B:
1: [-299  -27 -238  160   22 -223 -110  160  207 -211  135  242   96  346
  109   88  370  -59   86 -169  127  399  -64  -27    4 -520  -96  420
 -209  -33 -299  104 -283  119  157 -416]
2: [  20  103  318  140  -87   29 -229 -136 -415 -133 -250 -156 -127 -304
 -238  -41 -151  439 -166  185 -143 -321   12 -283    0  267 -208 -218
  579 -244  255 -104  125  106 -356  388]
3: [-182 -165 -112   74  -55   87 -290  108  232  553 -227    4 -279 -161
   84 -473  262   11  104 -228   98  -18 -217  196 -536  270  312  195
  150   80  178  -70   22  147 -304 -158]
4: [   4  121   26  -10 -101  164   20  253  107  381 -173 -130 -311   33
   11  -97   53 -193   38   90  100 -119 -291 -107 -277  424  321 -117
  272  297   -8   73  186  132 -193   97]
5: [  69 -287  -28  -16  -47  245   82  226  212  330  392  390 -414  384
  208 -115  597 -361  227 -165   94  389 -168  545 -742 -207  322  477
 -252   38 -213  -51  250   20   94 -520]
6: [ 169  321  151 -102 -111   19 -288  -55 -218 -143 -228   39   32 -181
   14  -25 -404   78  -64  -11  -84 -314   16  -68 -140  228  -25 -107
  491 -154  303 -103  203   83 -387  439]
7: [ -12 -137  312  158  -10  116   76   82 -238  -84  191  134 -198  192
 -145   68  266   73   -7  144 -154  -10   55    6 -154 -208 -114   70
   72 -190 -147  -79  191   10   76  -87]
8: [-155   87  -28  101  -93 -155 -315  -33  -60 -128 -159  111   22  -70
   -1  -44   11  174   39 -121   -7  -19  -34   -4  -95 -110 -105  193
  274 -219  111  -63 -108  155 -192   21]
9: [  -5  -87  217  159  -69   40 -116  -66 -278 -142   71  117 -197   -1
 -120   25  193  242  -17   68  -86   18    2   29 -192 -106 -163  117
  254 -285   39  -99   95   69 -107  -13]
10: [ 415  356   59 -118 -184   49  -55 -116 -337 -531  231  231 -171  169
   87  401 -107   34  -62  126  127  208 -122   43 -191   -6 -114   88
  411 -207   40   14  209   55 -222  200]
11: [-153  256  227   -4 -204  -25  -82  225   53 -314 -180   69  218 -105
   79  460  -89 -228  140   21 -346   37   17 -125    2 -259 -134  141
  212   40   31    0  207  286   59  305]
12: [  82  211   80 -153  -17   79  -92  209  124  -62  -16  174  151  117
  186   50 -178 -314   36 -113 -134  -47   56    9 -191  -97  109   77
    0   95    9  -16  258   50  -73  157]
13: [ 159   34  -72  -80  256  126  -65  123   70  194  108   12  -25  298
   76 -430  -74  -35 -241  -67  197  -93   28 -230 -108  173  201 -160
 -150  178 -110   71   92 -186 -211  -66]
14: [ 170 -130  213   87 -146  318   74   36 -164  176  123  -68 -560  -64
  -51   51  412  105  -29  194   51  214 -275   57 -487  321  125   34
  313   55   31    5  324  113 -203  -13]
15: [ 100  261  181 -153   30  118  -66  214   86 -160  -54   27  249   14
  151  128 -270 -247  -80  -20 -229  -64  110 -237  -27  -37   20  -75
   18  182   28   33  322   45  -85  329]
16: [ -80   65  -75  186 -227  -28   46   82 -122   73   -3   -2 -519  199
 -129  146  374   60  106  196  290  145 -424   -9 -192  171   83  109
  416    2 -159   85 -112  202  -94 -187]
17: [-341   27  366  109   75   45 -168  260   94  127 -437 -261  307 -326
 -108 -122 -201   17  -76   16 -473 -397  193 -472  163   33  -83 -225
  110  157  132  -43  195  153  -71  400]
18: [-140  -90  232   95   99   78  -58  193    0  168  -66   31   27   88
  -77 -228   30  -43  -24  -11 -202 -248  122 -112  -84  -85   28  -42
  -32  -10  -57  -80  153   -8   -7   11]
19: [-479 -238    8  243  -83  -56 -194  212  236  347 -237    2 -124 -113
  -24 -194  433   13  192 -160 -107   63 -131   69 -269 -120   80  294
   51   28   -9  -43 -102  251    3 -240]
20: [ 171   69  162  -58 -134  134  114  164  -84 -129  287  357 -215  359
   94  252  167 -318  165   43  -56  137  -60  289 -373 -247   71  245
   39  -93 -163  -60  296   53   92 -104]
21: [  -4  -82   13  -25  -10  220   43  280  255  264  105   73 -197  148
  166  -51  312 -294   73  -63   12  237 -162   85 -411   22  261  175
 -122  271 -119   63  240   83  -11 -164]
22: [  57   86  333  198 -161   10  -71 -131 -526 -282  -39  -29 -286  -65
 -288  179   37  390  -91  298  -67 -173  -59 -165    3   95 -273 -110
  586 -336   81  -81   94  108 -194  228]
23: [-137 -270   14   87  111   46   -7  202  175   36  326  367  -12  387
  132 -111  440 -193  110 -195  -67  291   94  250 -319 -538   41  421
 -409  -78 -275  -40   66  -23  210 -467]
24: [ 230  234   -8 -143   31  137  106  193  104 -361  288  116   87  299
  240  348   48 -259 -126   45   43  427  -50 -216  -60 -168    5   82
 -134  251 -220  195  234   16   26   45]
25: [-136  158  114  155 -100 -119  -57   72 -200 -156 -111   41  -87  138
 -166  110   -6   89   24  136  -11 -176  -58 -182   97  -69 -128  -18
  330 -149  -89  -16  -69  126  -39   65]
26: [-384   -7  136  179 -106 -154 -269  105   58 -148 -248   68  201 -178
  -12   98  101   70  121 -123 -285    1   72  -64  -15 -334 -194  253
  154 -152   79  -73  -46  257    3   63]
27: [ 230  136   14  -83  -47  132  143  155   17 -359  408  243  -92  394
  196  398  229 -253  -18   59   74  494  -92   14 -201 -270   -2  229
 -110   97 -266  128  230   32   99 -120]
28: [ 182  102   68    0  -36  121  -16   37 -155  -17   86   40 -257  141
  -14  -15   48   39  -86  109  121    6 -128  -75 -205  178   69  -47
  231    3  -26   20  161    8 -199   48]
29: [-206  138  -19   18   88  -74 -244  175  164  105 -305  -89  228  -57
   30 -243 -193  -12  -79 -127  -66 -222   46 -320   72   60   50  -85
   58  139   55   26  -37   72 -182  149]
30: [-238  216  211  259 -149 -149    2   75 -274 -366 -207 -182  -35  -22
 -263  384   27  246  -61  318  -97  -80 -108 -505  356  -43 -317 -136
  468  -71 -101   83 -102  240   -2  235]
31: [ 286  403  163  -97 -188   67 -274 -154 -330 -252 -245  -90  -89 -301
  -21  115 -401  233 -146  115  -13 -211  -98 -191 -127  434  -68 -194
  698 -125  365  -46  239  129 -511  569]
32: [-382 -322  376  224  -69   55  -44  236   65   56   -1  198   24  -34
  -50   69  419 -108  228  -81 -475   39  161  192 -266 -520 -126  358
 -109 -171  -76 -173  199  194  257 -163]
33: [ 143  181 -119    8   11  -99 -328 -174 -227 -122  -60   87  -95   47
  -20 -257 -163  313 -158  -67  248 -116  -57  -71 -109  176  -31  -16
  359 -240  149  -40 -109  -34 -421   67]
34: [ 376  348  390 -105  -81  216  -25  -40 -382 -418   -7 -114   -8 -162
  -49  326 -338  126 -248  287 -185 -111   36 -367   11  256 -170 -302
  460  -21  180   11  447   46 -295  608]
35: [-174 -240   19  249   36   20   86  142  -28  111  217  130 -325  369
 -112  -80  531   51   34   63  120  192 -124   15 -166 -212   11  197
  -81  -55 -320   29  -76   27  126 -436]
36: [ 107  201  357   16 -135  129   83  115 -235 -333   45   17  -49   31
  -67  418  -42  -60  -33  241 -233   -7   -1 -191  -12  -66 -158  -63
  289  -32  -39   10  322  128   -5  300]
37: [-136  175  -51   74   64 -129 -265   47  -14   -8 -265  -81  113  -21
  -52 -222 -188  167 -128  -54   60 -228  -12 -333  116  109  -34 -114
  222   -8   62   28 -126   57 -256  140]
38: [ 249  126  460 -111   48  286 -128   33 -223  -72 -104  -88   89 -267
  -19  -58 -334   75 -216   91 -359 -307  210 -240 -153  228  -56 -270
  251   -9  267 -109  525  -25 -298  538]
39: [  -1  -44   40   90   37  199   87  188   42  260   15 -185 -324   99
  -44 -105  271   13 -124  156  137  108 -239 -274 -164  305  180 -117
   96  298 -130  136  124   50 -132  -56]
40: [-370 -116   17  108   40 -124 -165  259  245   59  -34  304  199  218
   87 -119  186 -231  209 -268 -205   -8  145  154 -144 -538   -6  362
 -246  -95 -153  -94  -54  104  182 -273]
41: [-112  247   31  -18 -334 -183 -427  -53   -1 -406 -219  294  181 -270
  190  330  -88  -20  243 -233 -219  133  -11  277 -268 -311 -178  460
  415 -325  297 -142   41  347 -181  211]
42: [  63 -390   40  -25  302  225 -158   66  191  136  369  277   60  161
  225 -443  358   -5 -132 -321  -80  330  232  181 -470 -326   86  313
 -523  -36  -61  -64  228 -173  -34 -360]
43: [  55  119   33   76   59  -14 -108  -23 -204 -137    2  -34  -76  114
 -101  -90  -40  229 -196   95  124  -67  -37 -299   57  106  -86 -125
  219  -70  -37   46  -26  -18 -215   71]
44: [ 263  132  187 -168   89  243  155  247   57 -216  323  171   85  332
  188  219  -10 -354  -92   49 -129  197   90 -105 -148 -196   54   27
 -219  196 -204   79  417  -64   76   75]
45: [-164  188  297  -48  -89   61   11  379  175  -87 -150   89  259   21
   91  290 -127 -431  153  -15 -429 -137  113 -105  -27 -268    2   61
   -6  159  -54  -25  312  193  156  257]
46: [  94  173  140  -45 -125   83   32  146  -29 -265  120  163  -32  139
  106  356   72 -191   55   57 -103  193  -57    3 -170 -174  -36  156
  121   17  -78   31  241  133   18   91]
47: [ 196  155  126 -130   10  138 -142   76  -39   26  -11  116   -2   43
  100 -130 -202 -114  -58  -63  -66 -165   51    9 -264  113  121  -35
  135   -6  116  -72  284  -19 -236  201]
48: [ 104  380  -59 -164 -115  -54 -249   64   67 -284 -114  154  199  -13
  220  168 -278 -163   19 -134  -19   44  -29  -36 -118  -48    5  124
  224    8  134   22  113  141 -219  260]
49: [-214  -90  -27   54   80  -38  -98  250  220  168   30  242   69  280
   91 -220  157 -223  116 -208  -53  -22   59  104 -195 -309  116  240
 -226    6 -174  -48   -6   19   92 -265]
50: [ 281   -4  279  -95   55  305  115  143  -64 -166  325  141  -57  169
  122  157  115 -164 -111   76 -164  212   81  -27 -276 -119   17   38
 -113   78 -100   13  472  -52    6   71]
51: [-151  -10 -192   75   90 -102  -28  194  180  -32  167  212   11  438
   92  -74  252 -141   24 -128  171  226  -62  -44  -48 -315   51  242
 -222   56 -313   98 -157   10  100 -367]
52: [ 153   35  177 -143   93  229  117  286  189 -236  332  222  196  264
  269  258  115 -404  -29  -62 -238  354  141  -31 -203 -384   24  189
 -367  206 -203   74  414  -13  173   -5]
53: [  19   27  334  115   41  116 -148  -49 -282 -130 -138 -200   -5 -247
 -170  -64  -92  357 -251  163 -197 -187   92 -399   48  179 -191 -234
  318  -83  157  -37  198   38 -259  343]
54: [ -92   58  370  145    6   89   56  158 -212  -49 -115 -136  -44    7
 -220   73  -30   82 -100  244 -228 -270   54 -373  129   52 -119 -236
  225   13  -66  -14  190   65  -24  239]
55: [ -84  117  225   96   -7    3 -176   37 -175  -26 -260 -130   27 -158
 -143 -103 -170  196 -121   85 -149 -317   40 -314   52  157  -97 -190
  342  -61  130  -51   95   83 -231  303]
56: [ -67 -100 -199  155   77  -88 -130  -35  -19 -150  215  144 -141  263
   30 -104  375  231 -107  -76  274  382 -111  -71  -98 -200  -76  254
  -55 -106 -186   89 -216    9  -84 -364]
57: [ 124  -49   51  -43  158  218  -21  128  107  -24  175  -26   12   71
  144  -81  157   -9 -209  -29    2  289   10 -231 -176   17   62   14
 -173  221  -64  115  236  -39 -118  -14]
58: [ -52  196 -162   71  -33 -191 -341 -109 -100 -224 -141   42   34  -14
    1  -91  -78  290 -110  -86  184   29  -78 -187   27   29 -119   75
  310 -161   96   28 -209   87 -310   54]
59: [-231  175   72  230 -422  -93 -166   21 -188  112 -442 -174 -448 -281
 -208  198  152  201  186  203   70 -136 -436  -50 -167  381    8   32
  837  -82  180  -24  -80  412 -279  195]
60: [  37  304  364  -32 -295  -20 -530 -195 -344 -176 -537   -9   90 -666
  -70   16 -504  297   30  -48 -376 -518   94   38 -225  259 -179  -61
  831 -402  647 -285  272  260 -533  720]
61: [-114  226    7  151 -204 -234 -297 -116 -286 -262 -228   83  -91  -47
 -136   83  -87  293   50   34   65 -172 -104  -48   19  -12 -201   88
  572 -357  132  -78 -185  190 -249  132]
62: [-293  187   12  193  -77 -205 -191   83  -91  -72 -338 -131   23  -41
 -172   -3  -79  194  -25   79   10 -240  -97 -372  231   63 -125  -89
  384  -45    3   30 -207  182 -148  148]
63: [  18 -155   77  151   76   21 -194 -122 -229  -24   94   94 -182   49
 -104 -273  191  363 -142  -16   67    2   28  -20 -195  -23 -102   73
  135 -268   27  -81  -12  -44 -210 -132]
64: [-294  -27   47   68   44  -37   -3  348  298  -53   38  170  232  232
  133  115  209 -317  114 -140 -196  179   78  -75  -27 -475   -9  261
 -294  149 -248   51   41  121  245 -177]
65: [ 113   62 -528   83 -118 -307 -415 -359 -159 -475  314  468 -241  310
  177  -14  363  399    6 -265  605  644 -246  351 -321 -303 -148  620
  212 -497  -20   28 -460   51 -299 -506]
66: [ -70  -58  613  213  -67  180   -6   29 -410  -98 -159 -193 -114 -280
 -316  114    9  299 -124  314 -433 -323  119 -330   27   95 -255 -252
  415 -162  124 -119  352  120  -94  401]
67: [ -71   26  235  177 -138  -25   -3   46 -283 -153   31  139 -215  155
 -175  156  149   87   73  155  -82  -99  -45   10  -79 -153 -145   78
  308 -253  -92  -86   59  107   10   -9]
68: [-154 -259 -118   80  103   -4   46  240  285 -137  479  459   36  546
  237   65  598 -285  138 -243   22  611   41  265 -288 -745    5  597
 -564  -23 -426   51  -25    2  344 -638]
69: [ -53  234  -80  -35 -189  -90  -21  208  155 -350  125  307   74  283
  224  462  152 -345  205  -83  -12  383 -120  116 -145 -424  -34  405
    5   22 -191   78   35  215  138 -104]
70: [  66 -136  312   62  141  202  -89   40 -191  167   16   -7 -106  -10
 -121 -343   -7  160 -169   48 -162 -276  149 -116 -193  109    9 -157
   66 -100   62 -121  276 -105 -186   97]
71: [ 164  107  326  146  -69   88  -78 -171 -531 -286  -27 -146 -235 -127
 -267   97  -52  478 -248  320  -39 -155  -31 -339   43  244 -255 -245
  550 -246  120  -34  151   38 -297  319]
72: [-109   75  -61   65    0 -112 -258   20  -34   63 -147   96  -28   68
  -22 -250  -48   97   -5 -114   83 -182  -31  -37 -101   20   21   67
  201 -133   50  -58 -102   46 -220  -23]

[  47  107  -70  -36   11  -91  -78  -45 -176   34  228 -107  134  -45
  -89   59  -36  -75  -41  -29 -174   46   17  120    3   38 -103  134
   44]
49
[   5  -90 -229 -241   72  -25 -116  -42  143   55 -255   72 -296 -275
  279 -182  111  -58   54  175  198   34   54   89   98  144 -209 -104
   68]
15
[  56  -81 -128 -124  -10  -64 -184  -32 -105   17  -56 -242  -63 -159
  239  110  -54 -150   59   72   53  -42  135  120  123   25 -294  134
   -5]
38
[-154   79 -144 -240  188  -81   91 -110  -68    8 -114  118  153 -243
  332  -36  212 -166  150   90  -15  135  135  209  251  134  -88  152
   56]
17
[ -53  196 -135 -148  -19  -39  252  151  110   32 -367  386 -136 -381
  116 -256  127 -112  177  172  220 -142  180   54  225   50  131  -25
 -105]
11
[ 132  132   62   17 -225   17  138  427   69  -72 -120   36  187 -146
 -112   72  -17 -102   81  -98  224 -445  284  -49  200 -220  127   91
 -260]
41
[ 195  223  226  152  -75 -174  -56  238 -236   93  341  -40  736   -4
 -384  143  -16   41 -106 -452 -178 -186  219   16  -55  -17 -146  177
 -156]
32
[ 156   68  130   15  -15  -45  -58  203   -3    9  215   24  513  -25
 -175   22  108   65  -58 -335  -54 -156  139    2  -25   45  -99   15
  -70]
26
[ -50  -43 -155 -230  119  128   89 -100  244  -79  -31  220 -208  -70
  176 -202  245  -16   46  165   76  124  -61   92   99  144  174 -108
  123]
51
[  43 -170   76  -25   50  102   -5 -398  -31   34   40    4 -282  196
  187   98   91  -12  -18  112   47  297  136  154   87  172   82  191
  -33]
39
[   1   12 -102 -176   39   52   19   90  147  -74   33   20   72  -19
   40   -3  175  -63  -27    5  102  -13   54   77  153  -61   93    7
   40]
2
[ 261   94  144  144  -86  -61 -149   97 -109   77  372   -2  321   14
 -354  -43  -60  134 -123 -302 -211 -108   14  -26 -235  144 -138  -29
  -42]
67
[ 251   99   95  138  -56  -36 -178    9 -125   50  531  -42  273   71
 -412  -57  -81  146 -154 -255 -351  -24 -120   -6 -311  176 -105  -49
   55]
1
[  45  -37 -177 -119  -50   18  -15  -42   41   -2 -196   45 -399 -264
  226 -141  -47 -108  141  253  100  -77   50   67   77  124  -83  -22
  -17]
34
[   9  356 -123   -5   28  -89  155  -14  -92   75  218  356   10 -215
 -315 -330   10   18    3   75 -282   59 -157   73 -123  190  155  -75
  100]
30
[  84 -122  -28 -135   80   40 -156  -24   96  -31  147  -77  140   18
   96   14  153   24  -54 -112    8   46   35   71   15  106 -136  -27
   70]
53
[ -70  176 -184 -152  103  -79   71  -88  -41   58   26  200  -49 -213
    7 -197   97  -67   36  129 -104  130  -42  140   47  161    9    1
  108]
54
[ -44  134 -108 -122   47   51  197  -14   77  -54  -16  289  -73 -184
   63 -212  129  -60  120  143  -47    8  -13   84   95  136  192  -30
   35]
25
[ 116  140    6   41    6 -130  -91  -43 -194  105  218   47  185 -148
 -150  -85  -48   24  -15 -104 -225    8   21   75 -122  205 -193   43
    7]
64
[ -76   96  -69 -152   85  113  222  -60  180  -69   58  276  -48   58
  -20 -112  255  -26  -20   97   51  152   -2  103  157   14  379   10
   56]
35
[ 115 -203   -4  -62   10   56 -193 -222  -29    0  112 -194 -170   90
  167  107   -1  -18  -32   33   -9  120   63  104   -2  133 -161   92
   25]
57
[ 163  120   43   95   11  -93 -148 -116 -227   81  465  -45  233   19
 -272  -33  -75   71 -101 -168 -379   90  -87   72 -230  212 -147   53
   71]
62
[ 241  181   39  210 -228 -142 -119   48 -292  142  204  -99  -60  -96
 -352   17 -310  -18  -62  -42 -173 -162   68    5 -165   38 -146  115
 -131]
20
[  38  -38  -61 -120 -177  375  274  241  399 -349   84   25 -247  183
  -16   42  114 -106   64  184  198 -268  -30  -39  222 -287  647  -29
  -54]
65
[-192  -15 -234 -303  158   57  151 -192   53  -94 -167   81 -202 -170
  455  -36  196 -218  189  310   55  160   56  216  310   84   95  135
   91]
29
[  51  119  -19  -44  -64   36   94  146   24  -77  143   14  145    6
 -123   39   47  -71   -9  -33   -7 -119   70   50  106  -98  176   83
  -47]
9
[ 177  139  -74  123 -182  -57  -45  -66 -175   95  119   19 -365 -135
 -222 -126 -259  -26    2  161 -149  -72  -42   24 -156  118  -33   20
  -43]
27
[   4   -7 -111 -155   35  170   71  -10  220 -132  190   62 -108  124
  -45  -58  173  -18  -64   82   16   75  -98   64   69  -31  296  -53
  113]
56
[ 125   56 -176    2  -73 -132 -185 -135 -199  130   43  -81 -342 -245
  -20 -124 -224  -62   21  176 -140    8  -44   86 -127  189 -287   11
   42]
44
[ 144  -31   25  -73 -135  -33 -128  371   58  -39  -55 -243  317  -54
   -9  228   21 -100  -39 -216  264 -331  303    1  201 -255 -155  117
 -165]
60
[ 142  -15 -100  -16 -192  100   34   95  116  -56 -115   58 -446 -157
   18 -138 -114  -60   97  213  126 -227   26  -27   15   24   92  -74
  -90]
10
[  84  -30 -168 -137    0  -47 -121   13   89   77 -166   76 -250 -248
  109 -182   29  -24   17  111  141  -25   46   46   13  134 -197 -107
   30]
52
